Here is a tiny trained network, its code and every weight. The questions are about switching its units off for an input and a target symbol, where a switched-off unit gives its printed mean instead of its output.

import numpy as np


def w(rows, s, z=0):
    codes = np.array(rows[::2]) - 128.0
    scale = np.full(codes.shape[1], s)
    scale[-1] = z or s
    return codes * scale


def norm(h):
    return h / np.sqrt((h * h).mean(-1, keepdims=True) + 1e-5)


def f(y):
    return y / 2 * (1 + np.tanh(0.7978845608 * (y + 0.044715 * y**3)))


def softmax(a):
    e = np.exp(a - a.max(-1, keepdims=True))
    return e / e.sum(-1, keepdims=True)


def log_softmax(a):
    a = a - a.max(-1, keepdims=True)
    return a - np.log(np.exp(a).sum(-1, keepdims=True))


def net(x, mask):
    ids = ['αηθμπω'.index(c) for c in x.split()]
    T = len(ids)
    res = E[ids] + P[:T]
    r = norm(res)
    for j in range(3):
        rows = slice(3 * j, 3 * j + 3)
        q, k, v = (r @ M[0][rows].T for M in (Q, K, V))
        z = softmax(np.where(np.tri(T) > 0, q @ k.T / 3**0.5, -1e9)) @ v
        o = O[0][rows]
        res = res + np.where(mask[j], z, o[:, -1]) @ o[:, :-1]
    y = f(norm(res) @ A[0][:, :-1].T + A[0][:, -1])
    res = res + np.where(mask[3:19], y, B[0][:, -1]) @ B[0][:, :-1]
    return log_softmax(norm(res)[-1] @ U[:, :-1].T + U[:, -1])


Q, K, V, O, A, B = {}, {}, {}, {}, {}, {}
E = w([
[184,80,100],'α',
[156,77,92],'η',
[63,246,81],'θ',
[81,184,63],'μ',
[106,140,2],'π',
[149,124,208],'ω',
],0.014)
P = w([
[96,208,155],'0',
[149,217,129],'1',
[152,146,134],'2',
[152,123,131],'3',
[141,111,128],'4',
[133,104,126],'5',
[124,99,118],'6',
[121,101,120],'7',
[118,95,112],'8',
[143,187,1],'9',
[119,92,114],'10',
[107,96,110],'11',
],0.0067)
Q[0] = w([
[124,29,93],'head 1',
[240,125,138],'head 1',
[137,159,125],'head 1',
[77,236,215],'head 2',
[54,163,54],'head 2',
[2,183,160],'head 2',
[155,99,220],'head 3',
[35,64,194],'head 3',
[56,48,220],'head 3',
],0.0082)
K[0] = w([
[208,130,112],'head 1',
[47,86,122],'head 1',
[116,198,141],'head 1',
[101,113,53],'head 2',
[128,134,20],'head 2',
[84,227,86],'head 2',
[165,88,2],'head 3',
[56,181,12],'head 3',
[93,202,19],'head 3',
],0.0083)
V[0] = w([
[134,65,139],'head 1',
[160,166,249],'head 1',
[221,97,254],'head 1',
[207,88,78],'head 2',
[145,3,86],'head 2',
[143,127,197],'head 2',
[75,109,1],'head 3',
[60,77,227],'head 3',
[89,110,176],'head 3',
],0.0086)
O[0] = w([
[132,129,68,110],'head 1',
[109,176,143,3],'head 1',
[89,75,62,35],'head 1',
[135,168,139,239],'head 2',
[146,231,155,176],'head 2',
[107,118,189,79],'head 2',
[157,3,29,112],'head 3',
[180,176,143,18],'head 3',
[156,139,20,67],'head 3',
],0.0077,0.0043)
A[0] = w([
[101,61,85,136],'neuron 1',
[154,74,98,148],'neuron 2',
[147,187,155,109],'neuron 3',
[143,118,111,79],'neuron 4',
[102,107,49,154],'neuron 5',
[106,167,61,223],'neuron 6',
[99,69,156,197],'neuron 7',
[115,154,126,136],'neuron 8',
[149,125,153,88],'neuron 9',
[57,112,124,2],'neuron 10',
[148,3,170,67],'neuron 11',
[194,140,172,105],'neuron 12',
[175,119,97,64],'neuron 13',
[201,73,125,156],'neuron 14',
[44,178,114,156],'neuron 15',
[72,138,165,52],'neuron 16',
],0.014,0.003)
B[0] = w([
[16,199,178,205],'neuron 1',
[119,193,50,214],'neuron 2',
[63,188,150,167],'neuron 3',
[135,117,71,133],'neuron 4',
[102,104,198,212],'neuron 5',
[60,80,178,243],'neuron 6',
[93,247,227,166],'neuron 7',
[156,129,189,143],'neuron 8',
[38,97,71,128],'neuron 9',
[110,91,54,128],'neuron 10',
[113,206,117,250],'neuron 11',
[62,47,99,172],'neuron 12',
[178,141,99,163],'neuron 13',
[189,132,169,253],'neuron 14',
[153,40,227,222],'neuron 15',
[255,177,43,127],'neuron 16',
],0.0057,0.0063)
U = w([
[211,29,249,223],'α',
[105,88,141,115],'η',
[195,125,76,235],'θ',
[86,64,2,68],'μ',
[253,27,96,145],'π',
[183,197,229,2],'ω',
],0.0083,0.0045)

Each question gives the input, a string of symbols that net reads in full, and the target symbol t.
The units are the heads (3 rows each of Q, K, V and O) and the neurons (one row each of A and B). Each row of codes is followed by its name. A weight is (code - 128) times the scale printed after its matrix; where a second scale follows, it is the last column's (O, A, B and U).
mask holds one flag per unit, heads first, then neurons. A switched-off unit (its flag False) gives its mean, the last column of its rows in O or B, instead of its output. The means were averaged over made-up inputs and are rounded, as every weight is.
A unit's drop is (log p(t) with every unit on - log p(t) with that unit switched off) / (log p(t) with every unit on - log p(t) with every unit switched off).
top k neurons: the k neurons with the biggest drops, biggest first
heads that matter: for each layer, one digit per head in row order, 1 if its drop is at least 0.15 and else 0, layers parted by /
drop when u is switched off: that unit's drop, to one decimal
input α α α ω μ α α, target ω: heads that matter : 000
input μ α α π η μ α μ θ, target α: heads that matter : 100
input θ θ π η π α α, target π: heads that matter : 010
input η α π α π π η α, target θ: heads that matter : 001
input π μ ω α π α η α α, target ω: heads that matter : 010
input α α α π, target α: top 3 neurons : [neuron 5; neuron 15; neuron 6]
input ω θ η, target ω: top 2 neurons : [neuron 11; neuron 14]
input α ω α θ θ μ α π, target α: top 4 neurons : [neuron 15; neuron 2; neuron 6; neuron 11]
input θ η α α μ ω ω π α, target θ: heads that matter : 101
input θ α ω π θ α θ α μ, target α: top 2 neurons : [neuron 15; neuron 2]
input α α θ μ α α π θ η, target θ: top 2 neurons : [neuron 2; neuron 15]
input π α α α μ, target α: top 2 neurons : [neuron 15; neuron 5]
input α π α η α π π π α, target π: top neuron : [neuron 14]
input θ α α ω π θ α μ α μ ω η, target ω: top neuron : [neuron 7]
input α η μ θ α α θ α α η θ η, target θ: drop when neuron 15 is switched off : 0.3
input ω π π π, target ω: drop when head 3 is switched off : 1.3
input α η α θ μ ω ω π, target ω: drop when head 3 is switched off : 1.1
